The same points and some others measured another way (B), then each row and its match in B
B:
1: [ -36 -110  -66   48  -56   35   67  -53  -20  -19  -26  -73  -13  101
  124  -63    6  176  -25   32  -83   40   67  -23   81  -40  -43   16
 -126  130  -19  -98   74 -121  -11 -121   99]
2: [  15   64  124  119  505 -327   23   94  -68   11  179  118   45  -52
  121  326  -61 -207  -34 -264  -71   86  -36   59 -101   72 -130  -77
   80  -74 -165 -273  192 -209  116 -377  -91]
3: [ 219  200  299   16  299 -164  369 -180  125   37   84  -68  167 -166
 -126  -10  130  -71 -298  -63  154 -363 -209  306   51  263  123 -131
 -203 -334   17  291  364  189 -346  -90  -70]
4: [-183 -175 -101  167  177 -158   -1   14    2   72   66 -121   39   18
  199  -40  -81  127  188   15  -81  203  -79 -139  194    1 -101  -28
   73  163 -187 -283    5 -420  267 -227   95]
5: [  33   -3  136   93  192 -145  280 -180  162  110   62 -217  174 -131
   -4 -211   82  122  -55   87  125 -207 -237  135  265  227   90 -109
 -121 -146  -71  150  209 -106  -91  -60   43]
6: [ -65  -29 -126   71   74  -28   32  124 -276 -127  -27  217 -165  177
  197  419  -98  -84  -53 -276 -243  278  165 -122 -214 -213 -200   38
  -29  284  -45 -387  141  -79   -3 -394   31]
7: [ -36  -28 -150  -12 -249  278 -129  -73  382   63 -163 -315  -40   25
 -193 -596  122  356    2  418  112  130  -51 -164  200 -120  200  102
  -16  -74   17  381 -338   82  -56  452  228]
8: [ 156  -13  169   -6  130 -131  163  -81 -167  -92  111  107   59   96
  206  231   16    5 -240 -217 -129 -221  198  247  -90  114 -115  -34
 -262  -18   47 -172  385  -43 -130 -349  -77]
9: [-199  -64 -144  141  144   -8 -135   54  189  111   61 -238   47  -25
   38 -312  -88  179  152  211  -46  271  -97 -250  258  -62   26   30
   91    5 -166  -56 -219 -205  327   67  133]
10: [ 327  -37  128 -186  -13  -40 -621   93  254 -130  -62  184 -201  189
  -60   17  270   42 -133  -53   64   44  495  225 -456  -92  -31  177
  158 -174   39   36 -262 -194 -101  193  -11]
11: [  -4   56   12   53  141  -24  106   11  -53  -33   55    2   12   45
   74   72  -44   11 -134  -71 -118   40   44  -13   -3  -22  -43   -1
 -128   -7  -19  -79  137   53  -15 -173   10]
12: [ 142  -76   44  -34  129 -131 -406   82  201  -28  -28   75 -134   84
   -6   26  163   24   28  -46   65  149  216   84 -244  -58  -50   89
  215  -62  -89  -72 -198 -318   20   48   23]
13: [ -31  -93  -96   23 -143  114   56  -45  -59  -64  -58  -46  -45  153
  124  -63   -4  190  -78   32 -134   63  135  -56   44  -98  -44   51
 -180  148   35  -80   59  -16  -43  -91  104]
14: [ -78   -1 -118   77   62   18   79   83 -201  -91  -20  120 -111  137
  140  262  -97  -29  -80 -173 -207  224   97 -125 -109 -179 -138   29
  -73  209  -35 -263  116   -1   -7 -294   43]
15: [ -62  386   78  150  590 -132  161  125  159  106  126  -42   69 -249
 -241   61  -94 -288 -134  -51   38  193 -375 -150   11   -2  101  -91
  111 -329 -157  175   11  294   19  -30  -43]
16: [ 233  145   35 -115   76   22 -351  181    9 -191  -97  332 -277  175
  -91  354  130 -177 -237 -245  -59  199  362   69 -568 -235  -84  143
  108  -55   50  -42 -109  116 -228  -16  -37]
17: [ -93 -133 -252  -24 -413  357  -32  -22  -75 -115 -138  -97 -126  282
  139 -214  -44  348  -93  166 -234  173  282 -199   69 -258  -38  144
 -267  262  113  -61  -89  105  -11   45  189]
18: [ 134   58   27  -42  204 -103 -370  203  -19 -135   -1  283 -210  148
   28  353   48 -168 -103 -255 -102  249  322   25 -451 -181 -141  106
  163  -11  -49 -221  -98 -104    1 -137  -45]
19: [  74   77  256  127  514 -363  138 -104  311  183  155 -190  215 -271
  -97 -159  112  -44   18   37  243 -168 -355  184  198  318  107 -149
  106 -342 -197  164  129 -240    2  -43  -29]
20: [ -69   34   -9   97  229  -79   26   33   57   44   72  -74   42  -22
   39  -28  -46   15  -12    3  -52  124  -64  -73   77   -8  -15  -16
   -1  -44 -103  -74   22  -74  109 -104   37]
21: [  17  -36 -120   -9  -59   69 -124  122 -176 -164  -87  215 -220  236
  134  304  -19  -11 -103 -197 -201  253  299  -75 -292 -252 -163  101
  -27  230   12 -271   16  -33  -66 -216   50]
22: [ 156  -41  221   60  456 -424 -211  -12  347  122   64  -27   38 -164
  -80   -8  219  -76  127  -53  281  -18 -144  226  -74  213   25  -63
  338 -244 -227   24  -63 -519   12  -25  -21]
23: [ -51  407  174  181  689 -198  231   23  342  221  197 -232  230 -392
 -317 -201  -46 -216 -106  101  175   33 -555  -79  230  176  219 -154
   98 -516 -199  363   25  271   49  101  -47]
24: [ -23  -36  -69    8 -159  178  116  -91    7  -33  -28 -147   30  115
   81 -227  -15  251 -142  141 -115  -24   97  -50  151  -51   33   45
 -271   44   66   57   68  116  -52   15  110]
25: [  -9 -108    7   79   74 -103   90  -74   67   39  -26  -82   10    2
   70  -50   66  115   36    5   44   13  -77   35   83   50  -16  -37
   -4   68  -86  -57   77 -252  -50 -124   86]
26: [-225 -105 -307   93  -63  133 -321  164  131   17 -113  -99 -175  120
   13 -185  -62  172  191  160 -104  516   54 -384   21 -308  -36  129
  208  203 -130 -133 -408 -199  256  116  204]
27: [  81  -34   11   -8  -36   23   32  -41  -38  -78  -34   38  -55  120
   85   61   55   86 -137  -63  -72   -9  152   67  -81  -42  -48   36
 -132   60   34  -56  111  -23 -133 -119   44]
28: [  95   23   53   15  150  -99  -95   21  159   -3  -52   29  -78   -9
  -75   31  132  -17  -34  -43   95   80   -9   57 -128  -17   14   14
  122  -66  -74   43  -50 -130 -116    1   38]
29: [  67  -43  -13  -12 -118   77  117  -89   -1  -64  -89  -27  -51  107
   35  -35   84  148 -135    8  -25  -41   79   58  -15  -36    1   23
 -164   81   49   40  116   18 -212  -51   83]
30: [ -39  -50  -58   56   -7   40  112  -16 -129  -59   15   -3  -14  122
  166   60  -60  103  -94  -57 -172   52  111  -42   32  -69  -83   16
 -181  134   -5 -165  152  -21    0 -217   55]
31: [  45   94  126   57  253  -94   84  -55  165   71  114 -144  139  -95
  -38 -172   23   44 -126   71   37  -96  -97   69  142  130   70  -46
  -91 -238  -52  126   81   27   16    5   -1]
32: [ -49 -120  -46   70   14  -38   64  -40  -53  -22   25  -50   14   97
  181   -3  -26  142  -13  -28 -110   42   74  -18   85  -11  -81    9
 -115  131  -46 -180  115 -192   51 -197   72]
33: [ 182    2   93  -88 -166  133   98 -127  -57 -120    7   -2   21  167
  103  -57   73  183 -318   -5 -117 -241  295  196  -40   23   -9   55
 -380  -51  166   59  226  179 -216  -54    3]
34: [  10  308   62  100  364  -49  217    9  263  101  -47  -99   12 -236
 -343  -67   73 -163 -120   44  201  104 -428  -71   22    9  188  -83
  119 -273 -108  361  -23  268 -230  123   44]
35: [-122  -16 -162  102  137  -39  -12  159 -212  -90  -24  171 -167  140
  158  361 -114  -91   15 -226 -217  370   87 -200 -174 -230 -184   31
   69  267 -101 -372   39 -118   70 -335   51]
36: [ 282   34   81 -151   71  -55 -532  187   17 -210  -47  366 -271  238
   20  357  159 -126 -186 -262  -84  168  533  152 -607 -198 -139  171
  137  -45   38 -167 -135  -95 -112  -44  -67]
37: [  98  363  223   87  469 -125  248  -91  429  186   68 -241  181 -355
 -403 -303  130 -113 -180  156  307 -136 -506   78  170  211  284 -133
   45 -531 -100  560   31  296 -221  243   -6]
38: [ 140   61  153   11  129  -80  225 -110  -30  -37   49   15   61    2
   48   89   66    5 -219 -105  -13 -196   16  191  -17  107   -6  -46
 -207  -90   29   28  296   54 -215 -189  -24]
39: [ -23  -20   37   83  210 -129   60   -2  -22   12   98  -30   57   17
  129   46  -43   29  -38  -62  -87   28   10   15   65   43  -65  -25
  -62   -7  -83 -153  131 -140   88 -207    1]
40: [  24  -38  -85  -34 -221  218  -63  -58  150  -33 -108 -144  -51  119
  -31 -305   80  266 -108  204  -14   46  125  -55   62 -105   71   96
 -139    8   64  166 -118   87  -97  192  143]
41: [ -88  -48  -87  115  219 -150   13  130 -222  -75    5  188 -138  107
  186  423  -90 -129   36 -286 -180  294   63 -106 -183 -153 -200   -2
   88  249 -134 -414  117 -231   61 -423   19]
42: [ 295   41  181  -94  110 -123 -167  -18  162  -74  -64  147 -111   45
  -95  137  253  -58 -174 -133  139  -88  163  275 -324   35    7   31
   74 -157   17  102   28  -93 -302   11  -26]
43: [ 253  -64   96 -105   -3  -84 -343   16  176  -91 -107  140 -174  129
  -41   86  254   30  -86  -85  102   23  279  203 -346  -44  -36   95
  132  -55    1   14 -110 -238 -202   53   19]
44: [  43  -64   18   55  103 -125   85  -22  -61  -48  -32   75  -56   65
  108  196   51   -2  -34 -155  -27   33   32   72  -91   -7  -88  -20
   -9  118  -61 -169  163 -203 -117 -260   35]
45: [ -37  124   30  139  471 -254   49  146  -70    4   68  159  -63  -65
   18  397  -60 -272   -9 -277  -50  245 -134  -63 -173  -51 -105  -59
  178    1 -179 -230  112 -118   27 -334  -48]
46: [  67   24  138   39  200 -108   -5  -93  239   86  105 -194  149  -87
  -18 -275   74  132  -66  137   87 -132  -63  112  173  166   89  -29
  -63 -248  -63  145   32  -94   38   64   18]
47: [ 120   97    0  -53  -55  111   87   21 -174 -168  -62  185 -129  181
   52  267   20  -33 -292 -192 -163   21  236   57 -258 -145  -78   55
 -212   70  111  -64  187  239 -261 -179   -6]
48: [-136  -11  -21  153  325 -161   11   68   -5   59  153  -71   81  -27
  145   13 -125    5   53  -33 -130  164  -56 -118  139   20  -78  -29
   17   -4 -164 -228   53 -196  280 -226   15]
49: [  26   28  133   89  236 -134  163 -119  200  118   96 -215  173 -134
  -25 -241   57  103  -43  113  103 -143 -199   92  242  191   91  -78
  -73 -201  -88  145  107  -91    0   -6   33]
50: [ -47  -16 -106   47   61    3    1   82 -151  -94  -43  130 -140  136
  117  250  -49  -28  -55 -168 -164  228  117  -98 -155 -173 -129   40
  -13  194  -42 -243   65  -57  -32 -252   53]
51: [ -11 -165   -9   65  -18  -66  114 -110   32   16  -35 -104   17   48
  126  -78   69  194   32   26   16  -34  -20   53  125   52  -33  -23
  -76  124  -53  -83  118 -270  -56 -139  101]
52: [-186 -228 -389  -18 -598  493 -186  -34   84  -61 -211 -260 -144  306
   92 -527  -31  548   36  400 -192  296  270 -348  203 -339   33  208
 -204  305  104   35 -338   36  105  293  309]
53: [  71   56   45   23   77  -13  146  -36  -52  -60   -2   41  -18   53
   38  111   17    0 -176  -99  -66  -25   46   66  -64  -10  -34  -14
 -144   -3   17  -28  184   73 -159 -163   11]
54: [  10  -37   11    2 -125  151   54 -161  229   59   30 -323  142   18
    1 -522   46  355 -111  326    9 -154   23   17  321   82  136   30
 -267 -151   52  251  -22   74   14  216  119]
55: [-170  -77 -242   84  -63  127 -128  108  -23  -36  -84  -31 -143  148
   80  -29  -80  131   75   43 -156  385   82 -284    0 -257  -73   90
   52  230  -72 -181 -176  -98  136  -45  154]
56: [ 132   25  164   13   88  -66  183 -188  228   71   14 -191  134  -94
  -77 -260  154  153 -139  129  160 -255 -129  199  169  197  132  -61
 -145 -215   -3  265  148   -8 -201   67   43]
57: [ 168  -33  181  -15  -13  -38  221 -232  163   30   15 -182  143  -28
   -8 -254  166  217 -178  113  125 -346  -39  264  173  222  107  -47
 -252 -166   48  229  225  -18 -245   29   42]
58: [ -25  -15   -2   79  131  -71   72  -17   37   20    9  -55    9    3
   44   -6   10   48  -17  -18  -11   65  -55  -23   49   -2  -15  -23
  -19   22  -79  -54   60 -114   -8 -120   57]
59: [ 113   41   94   -5   81  -31  137  -36 -142  -99   60   95    8  102
  137  189    4   -1 -240 -169 -142 -111  172  138 -101   17  -84   -1
 -239   -1   58 -116  284   74 -136 -260  -39]
60: [  92  107  -22   -1  262 -116 -270  250 -103 -153  -48  373 -278  135
    0  541   23 -286  -88 -360 -116  367  228  -48 -534 -253 -172   83
  234   76  -74 -276  -54  -60  -68 -241  -45]
61: [ -20    6   44   68  152  -28  -86  -68  370  147   75 -315  144 -105
  -94 -490   61  213   25  296  123  -18 -138  -23  278  111  150    0
   13 -258  -98  232 -165  -98  142  242   91]
62: [  46   25   95   62  310 -196    7   39  -47  -14  130   75   34   15
  127  185  -27  -72  -78 -166  -87   15   65   79  -69   55  -98  -21
  -29  -57  -85 -196  166 -144   66 -269  -47]
63: [-47 -22 -46  63  47  13  40  -6  10  -4  16 -64   3  56  74 -54 -28 103
 -46  24 -86  85  23 -57  70 -39 -23  14 -86  40 -39 -67  39 -52  36 -94
  74]
64: [ -44  288   41  128  331  -22  336  -19  157   96   10 -136   68 -212
 -235  -74  -14 -111 -146   38   96   58 -412  -93  120   29  148 -100
  -14 -216  -89  283   93  312 -167   15   38]
65: [ -30   89  -63   64  137   -1  126   89 -174  -83  -17  148 -109   86
   59  306  -74 -110 -135 -208 -166  195   43  -95 -166 -157 -104    4
  -61  121  -27 -175  144   98  -91 -272   12]
66: [  88  -45  182   71  231 -223  176 -170  192  104   65 -170  161 -127
    6 -160  134   97  -18   47  168 -218 -192  210  185  251   67 -105
  -41 -156  -99  106  178 -248  -93  -81   23]
67: [  -7  -34   94  100  210 -154  152 -108  123   88   93 -176  145  -83
   54 -158   36  111  -12   58   49 -102 -145   79  209  165   29  -75
  -77 -103  -96   20  138 -175   36 -100   37]
68: [ 222  182  321   16  317 -174  241 -196  311  113  116 -193  220 -228
 -177 -242  179   15 -237   93  241 -380 -234  306  151  322  188 -112
 -141 -450  -18  402  218  111 -247   91  -47]
69: [ -72   62    2  120  404 -196 -158  118  158   80   91  -34    8  -82
  -27   13  -23  -82   80  -24   16  248 -114 -111   -7  -19  -21  -11
  223 -108 -200  -92 -122 -204  209  -67   16]
70: [ -33    0   55  103  326 -189    9   52  -65    9  166   16   66   13
  175  140  -93  -44  -27 -136 -131   64   41    1   22   46 -109  -32
  -33  -25 -119 -257  143 -181  184 -297  -36]
71: [ -35   22   -8   97  287 -152 -121   79  159   55   13  -26  -41  -54
  -42   10   36  -46   83  -22   56  221 -106  -82  -38  -36  -14   -6
  209  -46 -166  -49 -109 -213   82  -39   49]
72: [ 110  -43  184   52  162 -178  262 -194  107   63   63 -142  155  -83
   41 -114  114  113  -94    9  112 -274 -136  237  172  246   52 -106
 -152 -122  -41   92  279 -152 -153 -133   11]

[   1  128  279  525   70 -180   12 -397 -537 -221  214  202  -53   -9
 -284  -84  275  208  360  -69  124 -220 -270 -173 -229  198 -236   74
  302   37]
15
[ 107 -145  269  -80  264 -109 -121  -32  -97 -114   -6  131    6  -10
 -172 -149  -10 -133   79  -18 -186  163  186  -82  136 -100  -96  155
 -182  240]
59
[-170  -27   13   52   -7  -76   98   69  223 -150   83   -7 -142   68
  308 -131  -97  108   77  -86  -24 -100 -134   58 -185  158   16 -123
   11  -61]
35
[  36 -188   61 -167  138 -116  -95  -27   52  -31   21   30   29  -63
  -57 -166   68 -132  -15  -27 -101   47  193  -84  137  -31   11   24
 -169  101]
38
[-114 -156 -550 -191 -437   94   84   73  284  190  -95 -114  -75    3
  303   13   90  235 -233 -123  169 -101    1  171    7  179   52 -263
  -36 -345]
61
[-112 -129 -133 -102 -113  -71   35   23  255  -24  -23    8  -84  -47
  234 -118  -12  169  -29  -41    9  -34    4   76   -2  117   80 -160
 -113  -92]
14
[-147 -133 -122 -198  -20   12   63  194  444  -78  -38  -48 -118   68
  401 -163 -210   69  -73  -59 -118   49   64  125  -12   63   50 -117
 -183  -59]
51
[-107  -47  355   73  222 -205   32  107   70 -216  152   40 -129   72
  167 -124 -102 -119  171  -97 -106  -68 -129  -22 -208   68   50  -41
    7  169]
2
[  55 -106   49  -47  107  -31  -56  -53  -59  -79  -10   68   -6   24
  -79 -117   23  -30   27  -50 -108   76  131  -50   82  -19 -137   93
  -98   67]
56
[ 141 -175  -96  -57 -165  -98  -98  -51 -405  235   82  -52   65   -4
 -306  144  415 -253 -131 -205  185 -180   -1  -88  -21   32  -22  -50
  152  -23]
16
[  69  -80  194   67    0 -105  -26   64 -300   27   73   31  -57  103
 -144  114  137 -179   19 -184   47  -73 -122  -14 -159   15  -60    5
  130  111]
18
[ 136 -105  189   -6   16  -37  -49  134 -305   47   -9   49  -47  151
 -176  152   64 -218  -32 -187  -13   55  -30   34  -80  -75 -111   67
   49  161]
43
[-164  -24  -73   95 -212  -66  120   81  116  -32   57  -18 -167   72
  279   10    9  172   25 -141  128 -171 -253  125 -255  203   55 -212
  124 -131]
69
[  33  -27  452   81  446  -89  -43   28  -49 -327   65  151  -72  121
  -31 -220 -216 -138  205  -28 -317  179   93  -92  -21  -86 -207  237
 -130  305]
72
[  58  -39 -147  -19   -4  188    1  -53   -2 -106 -144  101  -41  128
    8 -119 -120  202  -24  -36 -151  224  186   59  154  -31 -353  176
 -139  -48]
17
[  20 -262   63 -353  229 -134 -118  128  234  -11   30  -53   38  -50
   59 -209  -18 -321  -96  -43 -190   79  283  -84  171  -81  109    3
 -274  136]
8
[-121  -39   77   -8  119  -22   73  133  230 -191   52    4 -125  123
  283 -161 -190   17   62  -84 -141   22  -30   44 -123   60  -75  -12
  -65   18]
25
[ -72   -5  295  122  236 -103   36   36   32 -261   89   97 -118   99
  114 -166 -154   -3  187  -58 -157   36  -60  -20 -134   42 -112   61
  -31  148]
6
[-132   78  461  241  377 -130   89   95   49 -395  198   82 -167  201
  212 -200 -250  -88  279  -88 -223  -30 -176  -47 -293   67 -145   98
   62  207]
41
[ 205 -169    3 -126  -83   18  -84  185 -407  225    2  -73   28  185
 -274  247  218 -430 -199 -275   56  -11   33   -3  -46 -103 -143   64
  120   85]
10
[ -59 -111 -143  -56 -156  -48   38   63   39   70   53  -73  -60   39
  122    6  118  -18  -81 -145  101 -146  -73   28 -112  121   35 -148
   66 -113]
28
[ -97 -149   -9 -158    3  -80   22  126  284  -57  -14   -7 -100   13
  254 -119 -105   24  -29  -65  -72   25   38   74  -20   56   95 -115
 -157   10]
66
[ -69 -113 -104 -132  -64   22   38   85  267  -60 -104   39 -100   35
  238 -107 -142  173  -45  -44  -84  111   70  128   47   43  -19  -65
 -182  -36]
1
[  26 -108 -180 -111   11   88  -24  -53   90  -49  -76   35    1   31
   25 -166  -26   98  -59  -27 -108  125  217   -3  166   -2 -196   84
 -157  -68]
24
[-122 -126 -104 -181   28    5   56  166  389  -85  -22  -46  -99   69
  344 -172 -185   24  -59  -63 -131   42   80   80   -8   53   14  -81
 -173  -48]
32
[ -67 -172 -220 -178  -95  -58   -9    5  222   39    8  -58  -16  -55
  154 -139   79   20  -93  -58   16  -66  100    3   67   91   66 -136
 -109 -120]
11
[  60  -99  132  -37  120  -35  -45    3  -60  -97  -33   94  -39   58
  -67  -83  -41  -27   35  -60 -135  127  113   -8   57  -38 -131  103
 -116  124]
27
[ -49   11  296  111  292  -41   34   41   44 -299   70  101 -106  153
  107 -194 -214  -21  180  -48 -231   98    1  -26 -100   -8 -196  146
  -58  166]
67
[  80   97 -148  282 -126  217   58 -177 -354  -98  -67  134  -60  201
 -152   16   34  289   63 -119   -1   74  -35   37  -35   57 -513  203
  142 -125]
7
